Here is a tiny trained network, its code and every weight. The questions are about switching its units off for an input and a target symbol, where a switched-off unit gives its printed mean instead of its output.

import numpy as np


def w(rows, s, z=0):
    codes = np.array(rows[::2]) - 128.0
    scale = np.full(codes.shape[1], s)
    scale[-1] = z or s
    return codes * scale


def f(y):
    return y / 2 * (1 + np.tanh(0.7978845608 * (y + 0.044715 * y**3)))


def softmax(a):
    e = np.exp(a - a.max(-1, keepdims=True))
    return e / e.sum(-1, keepdims=True)


def log_softmax(a):
    a = a - a.max(-1, keepdims=True)
    return a - np.log(np.exp(a).sum(-1, keepdims=True))


def net(x, mask):
    ids = ['Θαελμω'.index(c) for c in x.split()]
    T = len(ids)
    res = E[ids] + P[:T]
    q, k, v = (res @ M[0].T for M in (Q, K, V))
    z = softmax(np.where(np.tri(T) > 0, q @ k.T / 2**0.5, -1e9)) @ v
    res = res + np.where(mask[0], z, O[0][:, -1]) @ O[0][:, :-1]
    y = f(res @ A[0][:, :-1].T + A[0][:, -1])
    res = res + np.where(mask[1:17], y, B[0][:, -1]) @ B[0][:, :-1]
    return log_softmax(res[-1] @ U[:, :-1].T + U[:, -1])


Q, K, V, O, A, B = {}, {}, {}, {}, {}, {}
E = w([
[159,82,74,130,249],'Θ',
[194,72,53,105,75],'α',
[52,31,182,61,37],'ε',
[112,25,188,133,194],'λ',
[157,179,75,190,115],'μ',
[56,100,218,208,92],'ω',
],0.013)
P = w([
[252,160,203,85,162],'0',
[43,13,64,107,163],'1',
[153,176,138,125,120],'2',
[54,21,36,107,158],'3',
[147,181,134,115,113],'4',
[62,18,30,105,161],'5',
],0.011)
Q[0] = w([
[2,16,58,206,57],'head 0',
[73,18,8,214,169],'head 0',
],0.0079)
K[0] = w([
[211,84,255,136,31],'head 0',
[246,175,180,75,229],'head 0',
],0.0086)
V[0] = w([
[201,96,12,3,215],'head 0',
[101,2,202,175,225],'head 0',
],0.0065)
O[0] = w([
[74,179,34,35,142,116],'head 0',
[252,99,233,41,221,253],'head 0',
],0.011,0.0063)
A[0] = w([
[176,254,127,172,129,41],'neuron 0',
[195,102,165,67,161,184],'neuron 1',
[127,118,144,40,158,199],'neuron 2',
[205,218,172,122,91,198],'neuron 3',
[77,141,200,151,144,110],'neuron 4',
[153,135,150,93,29,168],'neuron 5',
[56,135,96,154,103,87],'neuron 6',
[67,117,72,170,146,7],'neuron 7',
[206,215,131,96,97,96],'neuron 8',
[118,116,78,200,61,150],'neuron 9',
[153,190,171,174,165,142],'neuron 10',
[161,204,156,58,83,111],'neuron 11',
[173,115,64,200,214,200],'neuron 12',
[40,234,103,114,125,2],'neuron 13',
[55,150,79,84,175,66],'neuron 14',
[112,209,158,162,117,183],'neuron 15',
],0.012,0.0062)
B[0] = w([
[181,192,157,65,7,130],'neuron 0',
[132,165,99,167,94,255],'neuron 1',
[134,156,96,172,126,219],'neuron 2',
[131,69,85,67,171,163],'neuron 3',
[98,114,114,107,131,151],'neuron 4',
[109,94,186,186,170,154],'neuron 5',
[210,166,128,89,167,138],'neuron 6',
[232,138,137,100,150,136],'neuron 7',
[69,129,93,90,94,141],'neuron 8',
[144,101,136,179,220,134],'neuron 9',
[120,181,96,119,147,147],'neuron 10',
[110,67,213,144,109,146],'neuron 11',
[73,95,171,104,78,157],'neuron 12',
[150,101,69,109,41,134],'neuron 13',
[96,159,222,110,116,154],'neuron 14',
[215,147,180,90,242,130],'neuron 15',
],0.011,0.023)
U = w([
[62,56,11,153,155,250],'Θ',
[155,210,72,254,115,176],'α',
[171,148,128,128,83,63],'ε',
[137,135,118,168,217,123],'λ',
[164,157,210,228,49,7],'μ',
[79,223,142,194,117,131],'ω',
],0.0069,0.0022)

Each question gives the input, a string of symbols that net reads in full, and the target symbol t.
The units are the heads (2 rows each of Q, K, V and O) and the neurons (one row each of A and B). Each row of codes is followed by its name. A weight is (code - 128) times the scale printed after its matrix; where a second scale follows, it is the last column's (O, A, B and U).
mask holds one flag per unit, heads first, then neurons. A switched-off unit (its flag False) gives its mean, the last column of its rows in O or B, instead of its output. The means were averaged over made-up inputs and are rounded, as every weight is.
A unit's drop is (log p(t) with every unit on - log p(t) with that unit switched off) / (log p(t) with every unit on - log p(t) with every unit switched off).
The circuit of an input: a set's keep is (log p(t) with only the set's units on - log p(t) with every unit switched off) / (log p(t) with every unit on - log p(t) with every unit switched off). Starting from the 12 units with the biggest drops (on a tie, the unit counted first), units are removed one at a time, each time the one whose removal leaves the highest keep (on an exact tie, the one counted first), for as long as the keep stays at least 0.8.
circuit, biggest first: the units of the circuit, biggest drop first
most important unit: the unit with the biggest drop
top k neurons: the k neurons with the biggest drops, biggest first
drop of u: that unit's drop, to one decimal
input λ λ ω ε ε λ, target α: circuit, biggest first => [head 0; neuron 1; neuron 2]
input Θ ω ε ω α, target Θ: circuit, biggest first => [neuron 3; neuron 8]
input Θ ε α λ λ μ, target ω: most important unit => neuron 14
input Θ ε ε ω ω α, target ω: circuit, biggest first => [head 0; neuron 14; neuron 3]
input λ ε λ α, target α: top 3 neurons => [neuron 1; neuron 2; neuron 3]
input μ ε ω μ, target λ: top 3 neurons => [neuron 9; neuron 1; neuron 6]
input α ε ω ε ω α, target ε: circuit, biggest first => [head 0; neuron 14; neuron 7; neuron 6]
input Θ ε ε μ ε ε, target ω: top 3 neurons => [neuron 14; neuron 3; neuron 2]
input λ ω ε μ μ Θ, target α: circuit, biggest first => [head 0; neuron 1; neuron 2]
input ε ε ω Θ μ, target ε: circuit, biggest first => [neuron 0; neuron 3]
input α α α ε ω Θ, target ε: top 3 neurons => [neuron 14; neuron 7; neuron 13]
input Θ ε ε ε ω λ, target ω: drop of neuron 8 => 0.0
input ω Θ α λ, target μ: drop of head 0 => 0.8
input Θ Θ ε ε λ Θ, target ω: drop of head 0 => 0.6
input ω ε λ μ, target μ: top neuron => [neuron 12]
input ω ε ε ε ε α, target μ: drop of head 0 => 0.8
